Below is a small trained network, with its code and all its weights. Each question gives an input and a class and asks what happens when units are switched off, that is, made to give their printed mean instead of their output.

import numpy as np


def w(rows, s, z=0):
    codes = np.array(rows[::2]) - 128.0
    scale = np.full(codes.shape[1], s)
    scale[-1] = z or s
    return codes * scale


def norm(h):
    return h / np.sqrt((h * h).mean(-1, keepdims=True) + 1e-5)


def f(y):
    return np.maximum(y, 0)


def log_softmax(a):
    a = a - a.max(-1, keepdims=True)
    return a - np.log(np.exp(a).sum(-1, keepdims=True))


def net(x, mask):
    res = np.array(x, float).reshape(1, 5) / 4 @ E
    u = 0
    for l in range(3):
        y = f(norm(res) @ A[l][:, :-1].T + A[l][:, -1])
        res = res + np.where(mask[u : u + 9], y, B[l][:, -1]) @ B[l][:, :-1]
        u += 9
    return log_softmax(norm(res)[-1] @ U[:, :-1].T + U[:, -1])


A, B = {}, {}
E = w([
[84,2,143,116,165],'x0',
[211,60,158,228,61],'x1',
[128,130,127,128,131],'x2',
[128,128,128,130,127],'x3',
[83,83,23,191,6],'x4',
],0.0089)
A[0] = w([
[168,223,175,80,81,65],'0.n1',
[89,95,57,130,145,78],'0.n2',
[212,213,169,176,126,33],'0.n3',
[94,215,80,125,132,84],'0.n4',
[54,164,48,90,131,111],'0.n5',
[120,166,155,1,213,132],'0.n6',
[51,37,138,177,228,159],'0.n7',
[55,25,110,25,124,142],'0.n8',
[240,176,183,178,135,1],'0.n9',
],0.0085,0.0096)
B[0] = w([
[104,136,94,165,238,160],'0.n1',
[63,162,98,128,141,152],'0.n2',
[63,98,141,181,124,157],'0.n3',
[191,109,115,86,116,162],'0.n4',
[109,141,143,67,109,198],'0.n5',
[139,103,72,228,198,253],'0.n6',
[148,87,214,113,73,242],'0.n7',
[73,139,153,158,141,242],'0.n8',
[7,55,203,178,169,152],'0.n9',
],0.012,0.0066)
A[1] = w([
[232,96,183,19,142,32],'1.n1',
[142,162,77,7,109,70],'1.n2',
[143,123,140,84,122,72],'1.n3',
[235,91,164,110,193,54],'1.n4',
[81,199,1,133,150,111],'1.n5',
[170,128,167,191,34,55],'1.n6',
[226,56,133,105,121,95],'1.n7',
[110,133,154,144,186,3],'1.n8',
[140,211,221,147,189,101],'1.n9',
],0.011,0.0041)
B[1] = w([
[185,208,188,45,88,143],'1.n1',
[198,96,249,143,96,170],'1.n2',
[124,127,151,124,122,129],'1.n3',
[158,181,181,90,14,183],'1.n4',
[152,200,174,132,64,253],'1.n5',
[119,152,107,194,195,245],'1.n6',
[72,172,157,110,90,179],'1.n7',
[153,96,154,156,131,189],'1.n8',
[89,54,80,141,99,229],'1.n9',
],0.012,0.005)
A[2] = w([
[121,140,126,200,127,86],'2.n1',
[103,114,132,127,206,120],'2.n2',
[98,117,161,81,113,49],'2.n3',
[254,179,19,176,181,91],'2.n4',
[116,77,87,149,86,3],'2.n5',
[35,90,169,45,74,20],'2.n6',
[156,113,115,71,131,71],'2.n7',
[144,172,132,68,82,116],'2.n8',
[133,136,96,114,108,73],'2.n9',
],0.015,0.0042)
B[2] = w([
[113,94,122,45,196,254],'2.n1',
[142,91,109,155,66,216],'2.n2',
[126,151,87,113,111,163],'2.n3',
[92,182,54,3,117,236],'2.n4',
[139,124,189,138,184,165],'2.n5',
[199,211,40,65,175,229],'2.n6',
[115,151,98,143,101,128],'2.n7',
[166,39,174,199,120,181],'2.n8',
[160,112,143,90,119,131],'2.n9',
],0.012,0.0066)
U = w([
[76,235,13,33,179,135],'0',
[55,16,195,166,213,11],'1',
[187,206,254,128,24,236],'2',
],0.012,0.0011)

Each question gives the input, the list of numbers given to net, and the class t.
The units are the neurons (one row each of A and B). Each row of codes is followed by its name. A weight is (code - 128) times the scale printed after its matrix; where a second scale follows, it is the last column's (A, B and U).
mask holds one flag per neuron, layer by layer. A switched-off neuron (its flag False) gives its mean, the last column of its row in B, instead of its output. The means were averaged over made-up inputs and are rounded, as every weight is.
A unit's drop is (log p(t) with every unit on - log p(t) with that unit switched off) / (log p(t) with every unit on - log p(t) with every unit switched off).
The circuit of an input: a set's keep is (log p(t) with only the set's units on - log p(t) with every unit switched off) / (log p(t) with every unit on - log p(t) with every unit switched off). Starting from the 12 units with the biggest drops (on a tie, the unit counted first), units are removed one at a time, each time the one whose removal leaves the highest keep (on an exact tie, the one counted first), for as long as the keep stays at least 0.8.
circuit, biggest first: the units of the circuit, biggest drop first
unit that matters most: the unit with the biggest drop
k most important neurons: the k neurons with the biggest drops, biggest first
k most important neurons of layer l: the k neurons of layer l with the biggest drops, biggest first
drop when u is switched off: that unit's drop, to one decimal
input [6,-3,0,3,6], class 0: circuit, biggest first : [2.n6]
input [0,7,-2,-5,4], class 0: circuit, biggest first : [1.n6; 0.n7; 2.n4; 0.n8]
input [0,-8,5,8,4], class 2: 4 most important neurons : [1.n5; 1.n2; 2.n8; 0.n4]
input [0,3,-6,-2,5], class 0: 2 most important neurons : [1.n6; 0.n7]
input [-8,4,-7,4,0], class 1: 3 most important neurons of layer 0 : [0.n9; 0.n3; 0.n6]
input [0,3,8,5,8], class 0: 2 most important neurons : [0.n7; 1.n6]
input [-6,-7,-6,1,1], class 2: 2 most important neurons of layer 0 : [0.n5; 0.n4]
input [-2,-7,-4,2,8], class 2: 2 most important neurons of layer 1 : [1.n5; 1.n2]
input [8,-1,-8,0,4], class 0: 2 most important neurons : [2.n6; 0.n6]
input [0,-8,-2,-8,1], class 2: 4 most important neurons : [0.n5; 1.n5; 1.n6; 0.n4]
input [1,-7,8,-8,-4], class 1: 3 most important neurons : [0.n6; 2.n6; 1.n9]
input [-1,-8,4,6,1], class 2: 2 most important neurons of layer 1 : [1.n5; 1.n6]
input [7,2,-8,6,-8], class 2: 2 most important neurons : [1.n4; 0.n7]
input [0,-7,0,5,6], class 2: 2 most important neurons : [1.n5; 1.n2]
input [7,2,-4,-3,-2], class 2: unit that matters most : 0.n7
input [6,0,4,4,3], class 0: 2 most important neurons of layer 0 : [0.n6; 0.n2]
input [3,-7,-4,-2,-8], class 1: drop when 0.n6 is switched off : 3.6
input [-8,2,0,8,-2], class 1: drop when 0.n9 is switched off : 0.5
input [2,-8,4,8,-4], class 1: drop when 0.n6 is switched off : 2.4
input [8,5,5,5,-2], class 2: most important neuron of layer 0 : [0.n6]
